Below are the code and all the weights of a small trained network. Each question names an input and a target symbol and asks about switching units off, where a switched-off unit gives its printed mean instead of its output.

import numpy as np


def w(rows, s, z=0):
    codes = np.array(rows[::2]) - 128.0
    scale = np.full(codes.shape[1], s)
    scale[-1] = z or s
    return codes * scale


def norm(h):
    return h / np.sqrt((h * h).mean(-1, keepdims=True) + 1e-5)


def f(y):
    return y / 2 * (1 + np.tanh(0.7978845608 * (y + 0.044715 * y**3)))


def softmax(a):
    e = np.exp(a - a.max(-1, keepdims=True))
    return e / e.sum(-1, keepdims=True)


def log_softmax(a):
    a = a - a.max(-1, keepdims=True)
    return a - np.log(np.exp(a).sum(-1, keepdims=True))


def net(x, mask):
    ids = ['αδζηλσφψ'.index(c) for c in x.split()]
    T = len(ids)
    res = E[ids] + P[:T]
    u = 0
    for l in range(2):
        r = norm(res)
        for j in range(2):
            rows = slice(4 * j, 4 * j + 4)
            q, k, v = (r @ M[l][rows].T for M in (Q, K, V))
            z = softmax(np.where(np.tri(T) > 0, q @ k.T / 4**0.5, -1e9)) @ v
            o = O[l][rows]
            res = res + np.where(mask[u + j], z, o[:, -1]) @ o[:, :-1]
        u += 2
        y = f(norm(res) @ A[l][:, :-1].T + A[l][:, -1])
        res = res + np.where(mask[u : u + 4], y, B[l][:, -1]) @ B[l][:, :-1]
        u += 4
    return log_softmax(norm(res)[-1] @ U[:, :-1].T + U[:, -1])


Q, K, V, O, A, B = {}, {}, {}, {}, {}, {}
E = w([
[85,34,137],'α',
[137,155,85],'δ',
[139,150,82],'ζ',
[96,186,119],'η',
[235,172,178],'λ',
[155,150,81],'σ',
[75,118,130],'φ',
[144,153,250],'ψ',
],0.02)
P = w([
[76,71,111],'0',
[81,253,78],'1',
[111,206,88],'2',
[40,158,109],'3',
[148,152,82],'4',
[152,137,98],'5',
[16,144,97],'6',
[128,135,109],'7',
[126,124,114],'8',
[111,135,101],'9',
[91,167,97],'10',
[69,159,103],'11',
[27,192,100],'12',
],0.0046)
Q[0] = w([
[118,98,68],'0.h1',
[184,115,119],'0.h1',
[147,132,130],'0.h1',
[196,44,186],'0.h1',
[31,163,110],'0.h2',
[218,159,171],'0.h2',
[160,89,122],'0.h2',
[6,98,129],'0.h2',
],0.014)
K[0] = w([
[100,145,65],'0.h1',
[198,130,174],'0.h1',
[152,120,73],'0.h1',
[82,100,138],'0.h1',
[65,127,175],'0.h2',
[174,127,110],'0.h2',
[48,214,8],'0.h2',
[142,101,92],'0.h2',
],0.012)
V[0] = w([
[149,81,68],'0.h1',
[138,52,49],'0.h1',
[132,69,184],'0.h1',
[122,87,97],'0.h1',
[175,46,127],'0.h2',
[122,161,71],'0.h2',
[170,145,197],'0.h2',
[10,208,153],'0.h2',
],0.012)
O[0] = w([
[104,183,116,205],'0.h1',
[254,127,164,249],'0.h1',
[93,121,114,24],'0.h1',
[37,115,242,186],'0.h1',
[153,167,129,149],'0.h2',
[78,83,168,123],'0.h2',
[121,153,181,2],'0.h2',
[135,138,94,221],'0.h2',
],0.0083,0.0031)
A[0] = w([
[137,14,172,168],'0.n1',
[140,126,254,2],'0.n2',
[152,144,109,99],'0.n3',
[26,131,107,88],'0.n4',
],0.0091,0.0025)
B[0] = w([
[106,108,87,253],'0.n1',
[97,160,201,157],'0.n2',
[180,158,191,136],'0.n3',
[247,221,157,153],'0.n4',
],0.013,0.0048)
Q[1] = w([
[200,33,114],'1.h1',
[99,47,87],'1.h1',
[194,153,44],'1.h1',
[70,99,154],'1.h1',
[30,84,54],'1.h2',
[116,140,94],'1.h2',
[148,91,102],'1.h2',
[106,2,55],'1.h2',
],0.0085)
K[1] = w([
[90,138,130],'1.h1',
[162,248,145],'1.h1',
[159,110,224],'1.h1',
[45,171,42],'1.h1',
[175,123,124],'1.h2',
[131,176,206],'1.h2',
[52,101,126],'1.h2',
[86,112,104],'1.h2',
],0.012)
V[1] = w([
[202,100,133],'1.h1',
[122,110,1],'1.h1',
[75,20,105],'1.h1',
[130,79,57],'1.h1',
[177,251,101],'1.h2',
[54,112,52],'1.h2',
[24,122,81],'1.h2',
[76,124,162],'1.h2',
],0.0079)
O[1] = w([
[183,118,240,175],'1.h1',
[72,2,129,253],'1.h1',
[225,107,84,158],'1.h1',
[203,14,55,215],'1.h1',
[211,44,122,104],'1.h2',
[47,166,82,213],'1.h2',
[26,133,30,152],'1.h2',
[71,83,128,60],'1.h2',
],0.0046,0.0017)
A[1] = w([
[62,129,73,233],'1.n1',
[122,71,211,251],'1.n2',
[49,41,248,110],'1.n3',
[90,121,43,54],'1.n4',
],0.012,0.0032)
B[1] = w([
[35,33,72,219],'1.n1',
[67,115,148,202],'1.n2',
[82,254,51,254],'1.n3',
[135,119,225,176],'1.n4',
],0.0073,0.0058)
U = w([
[181,130,4,35],'α',
[93,184,192,173],'δ',
[205,89,116,218],'ζ',
[152,115,75,18],'η',
[186,95,205,193],'λ',
[141,180,71,3],'σ',
[171,87,81,88],'φ',
[60,94,24,212],'ψ',
],0.016,0.0048)

Each question gives the input, a string of symbols that net reads in full, and the target symbol t.
The units are the heads (4 rows each of Q, K, V and O) and the neurons (one row each of A and B). Each row of codes is followed by its name. A weight is (code - 128) times the scale printed after its matrix; where a second scale follows, it is the last column's (O, A, B and U).
mask holds one flag per unit, layer by layer, with each layer's heads first. A switched-off unit (its flag False) gives its mean, the last column of its rows in O or B, instead of its output. The means were averaged over made-up inputs and are rounded, as every weight is.
A unit's drop is (log p(t) with every unit on - log p(t) with that unit switched off) / (log p(t) with every unit on - log p(t) with every unit switched off).
The circuit of an input: a set's keep is (log p(t) with only the set's units on - log p(t) with every unit switched off) / (log p(t) with every unit on - log p(t) with every unit switched off). Starting from all 12 units, units are removed one at a time, each time the one whose removal leaves the highest keep (on an exact tie, the one counted first), for as long as the keep stays at least 0.8.
units of the circuit, in order: the units of the circuit, biggest drop first
unit that matters most: the unit with the biggest drop
top k neurons: the k neurons with the biggest drops, biggest first
k most important neurons of layer l: the k neurons of layer l with the biggest drops, biggest first
heads that matter: for each layer, one digit per head in row order, 1 if its drop is at least 0.15 and else 0, layers parted by /
drop of u: that unit's drop, to one decimal
input λ ζ δ, target δ: units of the circuit, in order	(1.h1)
input ζ η α α α α ζ φ ζ δ, target ζ: top 2 neurons	(1.n3, 0.n1)
input δ α ψ α φ η ζ ψ φ α σ α λ, target λ: units of the circuit, in order	(0.h2, 1.n3)
input ζ λ α σ, target ζ: heads that matter	10 / 01
input σ α ζ α ζ ζ, target ζ: heads that matter	10 / 00
input α δ δ α ψ η ζ η η α σ α δ, target α: heads that matter	00 / 00
input α α α δ, target α: units of the circuit, in order	(1.h1, 0.h1)
input α ζ σ ζ σ, target ζ: heads that matter	10 / 00
input φ α ψ φ η, target α: units of the circuit, in order	(0.n4, 1.h2, 0.n2)
input σ α δ δ δ δ σ ζ σ ζ, target λ: top 2 neurons	(0.n1, 1.n3)
input σ ψ ζ σ, target λ: top 2 neurons	(0.n1, 1.n3)
input ζ α ζ σ α η, target ζ: top 2 neurons	(0.n1, 1.n3)
input ζ ζ ζ, target ζ: heads that matter	00 / 00
input ζ α λ α α δ δ α λ α φ, target ζ: heads that matter	00 / 00
input σ ζ σ, target λ: unit that matters most	0.h1
input α λ φ α ζ η α α φ α ζ φ λ, target λ: 2 most important neurons of layer 0	(0.n2, 0.n4)
input σ δ ζ, target λ: top 3 neurons	(0.n1, 0.n3, 1.n3)
input α λ α α α η α α η, target α: drop of 0.h2	0.1
input α α α α ζ α ζ, target α: drop of 1.n3	0.0
input σ ψ α ψ ζ σ α δ, target ζ: drop of 1.h2	0.2
input α α α ζ, target α: drop of 1.h1	0.4
